Below are the code and all the weights of a small trained network. Each question names an input and a class and asks about switching units off, where a switched-off unit gives its printed mean instead of its output.

import numpy as np


def w(rows, s, z=0):
    codes = np.array(rows[::2]) - 128.0
    scale = np.full(codes.shape[1], s)
    scale[-1] = z or s
    return codes * scale


def f(y):
    return y / 2 * (1 + np.tanh(0.7978845608 * (y + 0.044715 * y**3)))


def log_softmax(a):
    a = a - a.max(-1, keepdims=True)
    return a - np.log(np.exp(a).sum(-1, keepdims=True))


def net(x, mask):
    res = np.array(x, float).reshape(1, 5) / 4 @ E
    y = f(res @ A[0][:, :-1].T + A[0][:, -1])
    res = res + np.where(mask, y, B[0][:, -1]) @ B[0][:, :-1]
    return log_softmax(res[-1] @ U[:, :-1].T + U[:, -1])


A, B = {}, {}
E = w([
[71,107,172,226,112,149],'x0',
[67,136,131,57,74,125],'x1',
[158,2,118,108,95,181],'x2',
[122,139,148,112,104,136],'x3',
[135,178,38,169,44,189],'x4',
],0.0076)
A[0] = w([
[150,88,133,102,113,162,21],'neuron 1',
[111,126,171,196,136,155,79],'neuron 2',
[102,119,104,186,108,137,78],'neuron 3',
[52,111,173,140,70,111,143],'neuron 4',
[159,84,94,110,144,165,180],'neuron 5',
[177,154,140,71,119,156,252],'neuron 6',
[118,134,129,47,74,106,122],'neuron 7',
[157,71,120,119,101,135,56],'neuron 8',
[122,156,79,138,88,194,105],'neuron 9',
[143,60,121,106,113,127,95],'neuron 10',
[46,118,108,83,105,131,253],'neuron 11',
[118,109,158,157,90,92,7],'neuron 12',
[81,111,140,170,119,135,68],'neuron 13',
[119,160,95,109,83,179,116],'neuron 14',
[217,154,88,57,191,146,117],'neuron 15',
[141,212,152,120,125,72,153],'neuron 16',
[144,72,139,117,107,177,35],'neuron 17',
[121,153,96,127,73,167,112],'neuron 18',
[127,189,117,132,145,99,36],'neuron 19',
[98,75,248,64,175,78,80],'neuron 20',
[89,109,159,162,111,121,24],'neuron 21',
],0.012,0.0042)
B[0] = w([
[62,161,72,120,127,103,140],'neuron 1',
[145,132,131,44,205,176,170],'neuron 2',
[174,114,124,60,156,143,158],'neuron 3',
[154,114,116,118,152,215,197],'neuron 4',
[95,181,186,134,116,113,184],'neuron 5',
[127,115,110,184,196,176,209],'neuron 6',
[132,117,141,158,201,186,193],'neuron 7',
[54,149,180,85,61,89,153],'neuron 8',
[162,143,107,138,127,33,198],'neuron 9',
[46,170,216,106,57,87,169],'neuron 10',
[183,92,207,175,175,155,224],'neuron 11',
[91,155,106,51,161,102,121],'neuron 12',
[88,155,128,37,150,177,150],'neuron 13',
[149,148,108,133,116,97,187],'neuron 14',
[128,175,86,129,189,254,214],'neuron 15',
[49,177,143,201,42,145,212],'neuron 16',
[58,137,153,124,90,80,159],'neuron 17',
[166,120,68,159,124,79,186],'neuron 18',
[53,144,159,71,81,80,156],'neuron 19',
[195,123,44,154,82,27,254],'neuron 20',
[136,115,65,55,228,148,138],'neuron 21',
],0.0081,0.0073)
U = w([
[193,131,57,103,97,64,75],'0',
[134,120,140,138,132,149,241],'1',
[7,154,149,115,96,119,2],'2',
[157,114,151,133,142,160,195],'3',
[122,124,97,58,180,200,68],'4',
],0.011,0.005)

Each question gives the input, the list of numbers given to net, and the class t.
The units are the neurons (one row each of A and B). Each row of codes is followed by its name. A weight is (code - 128) times the scale printed after its matrix; where a second scale follows, it is the last column's (A, B and U).
mask holds one flag per neuron, in row order. A switched-off neuron (its flag False) gives its mean, the last column of its row in B, instead of its output. The means were averaged over made-up inputs and are rounded, as every weight is.
A unit's drop is (log p(t) with every unit on - log p(t) with that unit switched off) / (log p(t) with every unit on - log p(t) with every unit switched off).
The circuit of an input: a set's keep is (log p(t) with only the set's units on - log p(t) with every unit switched off) / (log p(t) with every unit on - log p(t) with every unit switched off). Starting from the 12 units with the biggest drops (on a tie, the unit counted first), units are removed one at a time, each time the one whose removal leaves the highest keep (on an exact tie, the one counted first), for as long as the keep stays at least 0.8.
units of the circuit, in order: the units of the circuit, biggest drop first
unit that matters most: the unit with the biggest drop
k most important neurons: the k neurons with the biggest drops, biggest first
drop of u: that unit's drop, to one decimal
input [-2,-3,-7,-4,-4], class 2: units of the circuit, in order	(neuron 16; neuron 19)
input [-6,-2,-4,-2,-1], class 4: units of the circuit, in order	(neuron 15)
input [4,-7,-7,6,2], class 2: 3 most important neurons	(neuron 16; neuron 19; neuron 11)
input [8,1,-3,-3,5], class 4: units of the circuit, in order	(neuron 2; neuron 13; neuron 3)
input [8,-3,4,7,5], class 4: units of the circuit, in order	(neuron 2; neuron 13; neuron 3)
input [5,7,-3,-3,3], class 3: units of the circuit, in order	(neuron 11; neuron 4)
input [3,5,7,-4,0], class 2: units of the circuit, in order	(neuron 10; neuron 17)
input [8,-6,1,1,8], class 0: units of the circuit, in order	(neuron 9; neuron 18)
input [8,-7,-5,0,-5], class 4: units of the circuit, in order	(neuron 2; neuron 21)
input [8,7,-5,5,-5], class 4: 2 most important neurons	(neuron 4; neuron 21)
input [8,-2,7,2,7], class 4: units of the circuit, in order	(neuron 2; neuron 13)
input [8,6,-3,2,8], class 0: 4 most important neurons	(neuron 9; neuron 18; neuron 14; neuron 15)
input [-1,8,1,-3,3], class 3: 2 most important neurons	(neuron 11; neuron 20)
input [-8,-3,2,2,3], class 4: 2 most important neurons	(neuron 15; neuron 20)
input [8,5,6,-1,0], class 4: unit that matters most	neuron 4
input [0,5,-1,6,-7], class 0: 2 most important neurons	(neuron 20; neuron 15)
input [5,8,0,3,6], class 3: 4 most important neurons	(neuron 11; neuron 20; neuron 4; neuron 7)
input [6,-3,-3,5,7], class 0: 2 most important neurons	(neuron 9; neuron 18)
input [5,-4,-6,5,-3], class 2: 2 most important neurons	(neuron 16; neuron 11)
input [-3,-6,6,5,-3], class 2: unit that matters most	neuron 10
input [-3,0,-8,5,6], class 2: 3 most important neurons	(neuron 16; neuron 20; neuron 19)
input [-5,-7,-8,4,4], class 2: drop of neuron 16	0.4
input [6,-1,-3,-3,-4], class 4: drop of neuron 7	-0.1
input [-6,-3,-6,-3,-8], class 0: drop of neuron 20	2.7
